[128 = 0]
[115 170 129 150 125 114 102 127  98 114 121 120 130 117 144  99  98 120
 120 121 121 113 127 128  98 147 123 127 121 119 102  95 136 128 119 132
 168 127 137 130 136 138 131 154 117 136  38 127 136 127 110 120 136 138
 114 127 146 126 122 107  64 121 131 130 122 130 108 123  97  85 124 126
 158 132 130 134 129 134 129 119 163 122 126 120 126 145 138 140 131 179
 104 119 137 118 134 132 145 128  97 126 126 125 134 132 127 124 122] | <43>
[156 114 147 114 114 148 101 132 185 115 118 141 124 167 112 201 184 123
 120 141 101 146 129 129  90 155 124 119 152 161 179  85 119 131 113 121
  98 130 114 144 148 119 128 102 136 117  29 125 108 149 113 153 212  70
 114 125 116 111 150 224 114 145 125 139 120 127 255 124 178 255 116 116
 125 126 126 118 124 122 138 131 116 135 122 135 125 118 162 127 114  78
 149 171 122 117 118 112 104 122 141 124 139 139 104 112 148 124 141] | <43>
[114 135 115 125 165 113 144 122  94 130 161 113 135 115 147  93  85 147
 139 120 186 111 127 128 167 113 127 153 117 114  98 212 136 126 140 145
 128 127 145 122 127 132 127 144 117 136 100 128 160 120 152 122 103 127
 149 138 125 160 120  94  97 120 129 123 143 130  90 131  87  69  87 159
 122 129 130 139 138 133 124 125 143 119 140 120 134 124 118 122 157 224
 100 114 137 146 138 148 133 136 104 137 119 124 118 139 124 125 112] | <43>
[120 122 118 133 118 114 106 123 110 118 125 141 129 120 155  87 101 122
 122 121 133 114 127 133 103 127 119 127 125 118 109 130 123 127 116 125
 170 127 136 130 131 122 136 156 116 132   1 127 131 138 124 132 195  54
 142 126 130 127 122 113  59 120 129 121 121 130 145 128  98  90  78 125
 152 141 125 140 130 133 132 116 121 148 123 120 126 127 162 131 129 101
 108 116 150 120 131 138 106 122  92 128 122 130 107 154 129 135 125] | <43>
[112 170 118 169 119 113  97 121  94 138 128 116 135 115 201  79  91 118
 120 120 151 108 127 132  93 143 117 136 119 117  94 116 131 126 119 131
 255 126 160 126 133 134 149 229 113 160   1 132 170 140 125 123 185  83
 148 127 158 145 122  94  54 118 137 121 119 133 114 124  82  59  75 135
 193 151 126 172 138 154 133 113 151 139 124 118 126 159 180 146 151 189
 104 111 179 120 149 181 118 123  83 128 120 124 106 185 125 133 117] | <43>
[121 118 127 123 121 123 130 128 120 114 124 120 127 106 118 109 112 125
 129 125 128 119 127 128 113 125 128 127 123 122 117 118 131 127 133 130
 121 128 123 126 131 134 126 120 122 124 145 127 118 125 115 124  98 143
 115 128 128 123 125 118 120 123 127 128 127 127 111 126 122 105 125 127
 122 129 127 123 127 126 126 126 131 129 130 123 128 128 126 133 126 122
 118 119 124 125 127 121 152 129 121 125 125 124 130 125 126 125 126] | <48>
[127 107 119 116 135 133 159 123 137 125 138 120 126 123 119 122 130 145
 140 129 132 127 128 128 148 115 134 129 124 123 127 177 124 128 134 127
 101 129 125 124 125 121 126 111 125 120 192 127 118 123 145 130 106 103
 130 132 116 125 125 125 155 131 125 125 138 127 116 134 134 102 111 134
 113 127 126 118 127 122 125 139 116 129 128 128 130 118 116 122 127  95
 126 112 118 142 124 117 123 130 179 128 126 126 111 123 126 127 116] | <48>
[144 128 143 122 129 146 166 139 173 135 117 168 125 144 107 180 185 135
 129 147 110 159 131 127 118 115 149 120 139 151 169  81 124 131 117 125
  99 127 112 126 125 129 120  90 164 118 255 129 115 124 149 111 108 174
 125 121 121 116 126 159 237 139 125 137 125 126 131 124 183 238 229 130
 112 124 127 118 127 121 124 136 109 126 128 143 126 125 115 132 114 106
 153 152 110 133 117 115 127 135 212 126 143 134 169 108 123 124 157] | <43>
[122 129 136 130 120 120 107 131 116 114 119 129 126 126 133 118 119 122
 122 126 111 120 128 129 110 134 127 124 126 130 121  86 129 128 120 128
 133 127 127 130 132 135 126 129 124 128 110 127 122 130 113 121 118 132
 116 125 130 116 126 131 113 123 128 130 121 128 107 125 119 139 156 125
 125 128 127 124 126 128 127 121 124 121 127 130 126 137 133 135 118 122
 117 139 118 118 125 121 131 129 118 125 132 127 150 120 126 125 138] | <43>
[142 120 149 123 120 137 133 138 155 118 120 147 125 141 112 174 165 128
 123 137 104 146 129 128  97 138 142 119 140 151 171  81 124 131 113 125
 108 126 117 135 127 125 122 102 157 121 229 126 107 132 122 124 109 147
 113 124 121 114 128 162 174 134 125 143 122 127 133 123 177 249 208 119
 119 126 127 116 124 121 127 127 119 126 125 143 126 130 128 131 116  95
 139 164  98 120 119 109 121 130 169 125 144 131 152 113 130 123 159] | <43>
[141 100 116 113 131 134 132 122 134 122 138 123 126 131 117 128 132 156
 132 126 125 125 130 130 169 113 128 132 125 125 134 217 120 126 123 121
 100 131 121 125 126 120 128 117 124 118  72 126 118 124 142 153 127  62
 152 135 115 127 129 153 132 135 124 121 134 128 179 142 149 109  84 127
 115 129 125 126 126 122 127 137 115 150 122 130 130 110 121 120 122  75
 148 115 123 136 123 116 105 122 131 131 124 138  96 127 133 141 115] | <43>

[132  91 117 121 141 149 125 108 136 110 145 113  75 113  99 201 132 137
 140 102 171 142 131 126 106  70 139 122 184 137 174 156 125 120  83 107
 182 115 151 103 108 121 124 131 117 150 112  86 125 114  93  98 101 151
  95 142  51 155 125 112 158 129 105 132 138 140 132 144 115  97  83 144
 121 136 178 100 135 104 140 109 227 116 141 171 152 111 124 140 133 150
 132 126 121 159 121   1 165 134  80  85 168 141 208 102 177 110 171 132
 145 201 162 134 111 129 145 120 117 143 139] | (63)
[159 133 120 118 128 138 135 127 130 120 114 116 117 128 131 138 127 125
 135 105 152 130 129 134 125 108 132 131 111 126 136 161 126 111 151 153
 127 128 141 134 127 151 122 111 134 133 124 140 152 132 178 161 120 122
 105 156  93 156 141 115 140 117 119 142 137 143 125 110 130 112  65 130
 119 102 165 117 132 115 102 115 102 121 119 138 135 156 124 112 119 131
 132 121 122 149 150   1 122 125 141 113 109 114 150 113 175 126 145 126
 107 111 153 140 132 133 133 132 113 124 130] | (63)
[167 128 119 136 119 107 118 146 122 136 128 146 172 131 141  76 146 227
 136 130  95  93 128 116 134 150 150 143  92 144  80 152  94 110 176  72
 142 137 141 155 128 166 140 113 130 103 140  84 166 134 153 206 153  91
 147 159 143  96 111 120 131 109  75 149 123 170 114 108 140 160 237  98
 148 125 140 137 105 158 118 134  61 146 100  86 107 184 116 114 108 158
 113 127 128  63 101  81 101 109 194 157 122 106  82 131  86 136 123 138
 161 101 133 162 137 122 110 140 137 113 111] | (63)
[ 85 140 128 109 144 146 137 118 136 124  95  98  91 123 119 204 109  45
 124  90 157 162 120 144 135 101 119 123 147 111 196 104 158 133 103 213
 142 119  91 118 134 134 132 137 125 157 120 203 112 137 157  98  95 145
 124 134  79 196 155 114 125 127  91 111 136 122 134  79 122  75   1 156
  93  97 130 108 151 104 113 103 165 111 127 186 148  93 133 129 137 104
 148 117 113 147 188 106 155 126  79  63 108 130 188 113 215 121 146 126
 100 108 140 104 111 138 148 120 104 113 148] | (63)
[139  94 112 127 156 137 109 103 140 118 163 145 139 115 107 123 147 255
 141 124 135 103 145 111 105 104 153 133 156 162 128 161  87 106 105  41
 186 122 148 117  99 128 142 127 127 116 133  24 116 119  78 116 108 155
  83 149  84 112  46 115 198 119 100 121 121 166 118 184 118 138 225 115
 141 143 173 122 128 115 150 129 155 133 127 123 131 144 122 127 139 179
 112 155 130 113  77   1 135 116 124 110 206 151 127 122  97 117 154 125
 203 220 156 162 129 117 126 122 131 133 118] | (63)
[131 124 120 127 135 128 121 124 129 124 126 132 134 124 122 125 133 163
 134 119 126 111 129 121 123 126 141 134 128 140 119 145 108 116 138 108
 142 127 133 132 125 144 135 122 129 121 131 101 147 130 145 150 122 125
 122 150 116 134 120 113 150 115  82 132 127 152 123 110 130 131 166 122
 129 127 146 126 126 133 126 125 119 133 113 132 121 146 123 122 123 144
 124 131 124 109 121  16 124 115 131 114 132 125 124 126 129 125 142 130
 144 134 138 146 124 127 127 129 127 116 123] | (63)
[119 135 123 121 143 124 124 126 131 132 121 136 151 126 126 120 131 158
 131 111 122 117 130 127 129 133 138 133 116 138 120 114 124 109 141 118
 141 128 126 135 123 142 139 119 132 125 134 115 133 128 148 147 119 126
 118 150 112 141 117 118 157 119  85 123 126 144 120 117 128 137 131 118
 124 111 135 131 134 135 117 123  90 133 110 131 118 135 128 113 130 138
 127 132 121 103 130   5 123 108 131 112 130 128 115 129 130 128 130 123
 132 126 143 137 131 127 124 129 125 110 122] | (63)
[162  92 118 128 123 153 129 118 131 101 143 115  66 117 105 212 130 107
 139 112 169 146 126 131 113  65 140 123 186 130 177 171 125 121  96 112
 169 112 155 108 116 121 118 128 114 154 111 102 134 113 101 111 115 143
 107 142  23 158 133 108 133 129  93 148 143 133 134 164 117  82  86 152
 115 142 187  95 129  84 134 105 228 109 148 173 151 134 120 146 126 146
 135 120 120 166 154  30 165 143 104  99 152 126 217  91 179 110 176 139
 144 172 157 130 111 130 148 121 114 153 144] | (63)
[204  93 116 130 108 148 137 129 121 102 137 102  62 119 113 213 129  96
 141 110 175 138 119 132 110  58 141 124 171 128 174 190 128 121 115 108
 148 115 164 119 123 132 108 121 115 156  99 114 162 105 117 134 128 125
 129 150  18 159 144 108 110 130  97 165 146 136 138 125 125  97  69 161
 115 143 194  92 120  94 123 101 235 110 149 173 150 154 119 144 112 148
 136 108 118 169 159  62 160 145 130 110 129 105 222  85 202 109 176 142
 106 150 156 129 106 132 153 129 114 165 147] | (63)
[108 159 129 116 134 129 136 138 129 136  91 114 141 133 141 131 117  95
 122  98 131 136 120 137 143 153 127 131 101 116 129 107 146 122 155 166
 108 132 110 144 145 161 136 123 133 138 132 189 136 147 200 156 120 111
 142 148 126 172 147 117 125 117  94 125 128 135 124  55 136 106  85 128
 112  95 119 125 136 139  99 113  60 124 103 137 118 129 127 108 122 109
 137 111 117 107 172 134 126 109 130 102  83 116 136 128 167 136 119 129
  96  68 124 122 126 136 129 132 113  97 132] | (69)
[190 119 119 134 104 137 127 141 121 114 132 122 100 126 131 170 131 122
 140 109 150 121 119 133 120  95 146 129 139 130 139 184 124 115 145 108
 136 123 158 135 131 146 112 114 121 136 113 142 165 117 134 166 141 107
 134 151  65 148 142 110 115 123  86 167 144 143 129 112 133 108 111 138
 126 135 182 106 113 113 119 114 163 121 138 145 135 174 116 135 108 144
 128 104 120 141 161  69 135 157 151 140 118 101 180  94 167 120 158 143
 128  85 142 137 118 130 135 133 120 147 137] | (69)

[125 126 114 120 126 130 133 124 123  98 150 119 107  57 116 122 139 124
 143 123 125 144 138 120 120 143 111 129 115 142 118 179 109 120 122 113
 126 131 139 125 119 144 125 133 127 130 142 131 128 139 117 113 125   5
  93 253 135 123 132 156 123 168 116 129 138 127 164 124 136 161 118 130
 108 115 137 115 132 125 115 102 133 118 112 152 118 139 140 142 129 138
 114 131  85  72 131 135 124 129  85] | (35)
[127 124 115 111 120 130 128 114 103  49 180 133 116  42 115 124 131 128
 133 123 125 121 128 117 120 137  81 126 113 155 134 191 128 129 124 116
 127 127 142 131 122 122 126 138 133 131 124 125 131 142 139 117 134   1
  81 210 131 126 143 146 135 182 122 141 141 129 158 131 136 122 124 126
 106 119 134 123 120 124 115 104 134 108 113 162 125 145 127 135 127 135
 117 124  74  69 131 134 116 109  56] | (35)
[116 128 122 115 118 125 129 115 158 175 187 129 107  77 116 126 125 127
 148 132 126 182 142 111 120 173 107 120 121 131 106 160 106 133 135 123
 129 126 156 121 125 131 125 117 108 129 132 121 128 124 103 113 120  70
  99 233 137 123 149 150 113 145 115 143 137 131 160 128 140 105 106 127
 103 114 144 120 140 121 110 110 128 130 122 155 125 135 128 126 112 136
 117 141  89  70 134 146 130 145 136] | (35)
[122 128 119 121 128 124 132 115 141  48 170 119 101  34 114 122 135 117
 139 131 126 176 136 120 122 134  88 129 115 142 134 199 111 130 129 111
 127 130 136 123 118 153 125 126 107 129 133 122 140 131 134 118 128  30
 100 255 133 131 140 148 114 168 114 134 143 127 143 127 138 133 115 131
  85 117 150 123 125 122 120  97 133 115 113 148 129 144 141 146 147 139
 120 124  89 107 137 132 118 139  98] | (34)
[120 126  91 118 131 143 128 114  92  79 184  90 113   1 111 133 123 135
 178 132 110 198 160 132 133 120 114 128  96 149 106 255 116 158 125  99
 122 125 180 143 129 153 125 133  86 130 154 130  96 141 110 129 118 149
  94 210 138 128  81 141 113 248 107 115 129 126 161 131 128 152 112 119
 109 112 162 151 162 128 119 105 138 101 125 152 135  92 152 154 143 147
 113 119  93  52 168 129 134 177  52] | (34)
[113 128 136 130 132 120 137 105 123  30 209 110  99  37 110 122 132 109
 152 146 113 201 136 124 132 142  74 134 112 125 131 222  84 132 140 106
 137 125 131 136  93 178 123 107 123 127 131 102 142 124 143 124 120   1
 134 255 136 131 154 154 101 175 111 131 141 131 157 129 119  95 124 125
  74 119 166 125  91 120 129  80 128 131 132 174 134 199 126 161 168 138
 135 122  63 160 144 128 119 133 102] | (34)
[120 126 108 119 123 127 131 125 158 133 160 125 111  58 116 126 137 124
 144 127 125 149 136 113 121 134  95 126 121 129 126 190 107 129 128 115
 127 128 129 122 125 140 127 129 127 128 136 126 133 127 124 120 128  84
  99 241 136 134 130 146 120 163 119 129 136 123 145 125 142 127 111 132
 105 115 143 127 133 125 111 122 137 105 111 147 126 128 145 134 127 140
 117 127  92  86 135 138 128 131 133] | (35)
[115 124 104 120 117 125 132 122 159 106 163 130 108  29 121 125 134 123
 145 131 124 165 140 113 118 131  97 130 119 124 116 208 118 132 129 128
 122 125 140 118 129 127 126 129 114 128 130 119 129 137 120 113 120  60
  96 137 147 124 132 150 123 187 120 129 142 118 139 124 144  99 111 134
 104 119 136 127 131 128 112  95 136 118 119 141 125 131 134 137 141 147
 119 124 105 103 140 137 125 125 128] | (35)
[122 124 122 113 115 130 129 119 134  66 157 127 115  72 117 121 135 125
 146 124 126 169 129 119 118 126  96 128 114 120 134 196 126 133 125 119
 126 128 143 125 123 132 125 130 119 128 129 126 140 140 136 113 138  57
  90 156 134 136 133 146 119 159 118 141 142 125 135 129 143 108 118 131
  84 114 138 133 132 130 111 106 135 113 111 153 126 153 136 134 135 139
 114 119  90 116 138 134 117 121 109] | (35)
[117 119 102 118 128 121 133 112 113 105  89 135  89  28 117 121 147 133
 128 109 117 159 152 122 121 171  98 120 129 187 124 199 132 113 119 120
 137 132 146 108 125 166 126 152 130 131 139 141 143 134 103 116  96  27
 103 255 135 110 151 141 153 141 113 136 155 125 111 130 123 191 133 129
 120 130 134 153 123 124 136 119 126 108 122 173 126 147 161 160 127 124
 137 112  84 159 133 125 114  87 122] | (34)
[122 125 111 116 120 128 130 121 136 105 163 125 108  47 114 124 136 127
 141 125 124 154 136 117 119 142  84 127 118 137 128 193 114 128 126 126
 127 127 139 127 123 132 127 132 115 128 130 121 129 135 124 117 131  48
  88 200 138 133 136 144 124 166 114 129 139 125 156 127 139 119 117 131
 106 117 139 130 133 124 116 108 136 105 117 158 124 132 135 138 126 141
 119 123  83 103 135 139 122 121  90] | (35)
[119 125 118 126 126 124 134 109 119  39 192 105  95  49 117 124 135 114
 150 139 118 185 146 124 127 139  85 134 112 121 128 225  97 129 132 109
 136 127 138 130 100 160 123 118 127 129 133 109 136 130 137 118 119   1
 120 255 136 129 145 153 106 180 112 130 147 130 155 129 125 108 123 127
  80 122 148 131 102 125 126  81 128 124 124 158 132 173 132 151 153 137
 132 120  67 124 140 128 120 127  97] | (34)
[108 122  85 120 124 118 141 102 168 192  36 140  86   5 121 119 165 130
 131 112 118 212 155 125 119 164 121 115 139 165 118 205 134 127 123 137
 143 128 147  97 121 186 124 139 112 130 140 145 193 129  98 118  98 160
 123 248 144 118 152 135 160  84 119 138 150 114  59 128 115 170 134 136
 128 124 160 166 112 127 136 128 125 104 136 194 127 140 185 174 135 115
 134  92  91 235 139 118 113  63 234] | (34)
[125 125 114 109 116 129 136 122 123  90 173 130 124  57 111 123 138 125
 140 129 127 154 122 119 121 135  87 126 117 131 129 162 113 141 128 124
 125 123 141 136 124 139 126 132 129 128 121 122 142 137 135 124 141  77
  86 180 132 147 136 148 120 145 117 136 137 123 141 126 144 107 121 127
 105 111 149 109 131 117 113 113 140 101 123 159 123 136 128 137 127 137
 110 128  72  83 126 133 113 114  84] | (35)
[123 123 111 104 116 131 129 128 123 117 184 131 119  41 114 125 136 132
 129 129 124 146 124 114 124 146  84 127 115 139 132 167 113 134 127 124
 127 122 143 139 114 120 125 134 144 127 122 121 131 140 131 120 137  37
  78 166 138 146 142 153 124 170 120 133 138 123 161 129 139 101 124 125
 117 119 148 124 132 119 116 115 136 104 122 150 122 141 124 136 125 137
 114 117  80 101 132 137 120  99  84] | (35)
[119 128 118 114 118 126 129 112 159 157 183 130 106  79 118 130 128 125
 154 134 127 216 142 114 119 172 108 122 122 129 106 126 104 136 132 123
 130 126 159 120 129 131 124 121  97 130 132 119 135 127 108 110 119 100
 106 244 137 123 152 150 110 149 111 148 138 132 156 129 141  99 108 127
  88 114 135 118 139 122 109 102 127 131 121 149 125 130 120 126 111 135
 116 140  78  72 134 144 127 124 130] | (35)
[121 132 132 111 111 123 131 103 132 158 230 130 114 102 119 128 121 126
 165 141 135 236 144 117 117 201 120 117 122 130  85 110  97 135 135 124
 133 126 169 125 137 128 121 116  81 133 127 119 138 121  99 106 105  86
 120 228 130 113 171 157  96 126 110 162 139 142 182 133 139  97 102 122
  70 108 130 108 147 115 113  94 123 143 137 168 126 127  97 126 102 128
 111 159  77  36 125 149 123 172 128] | (35)
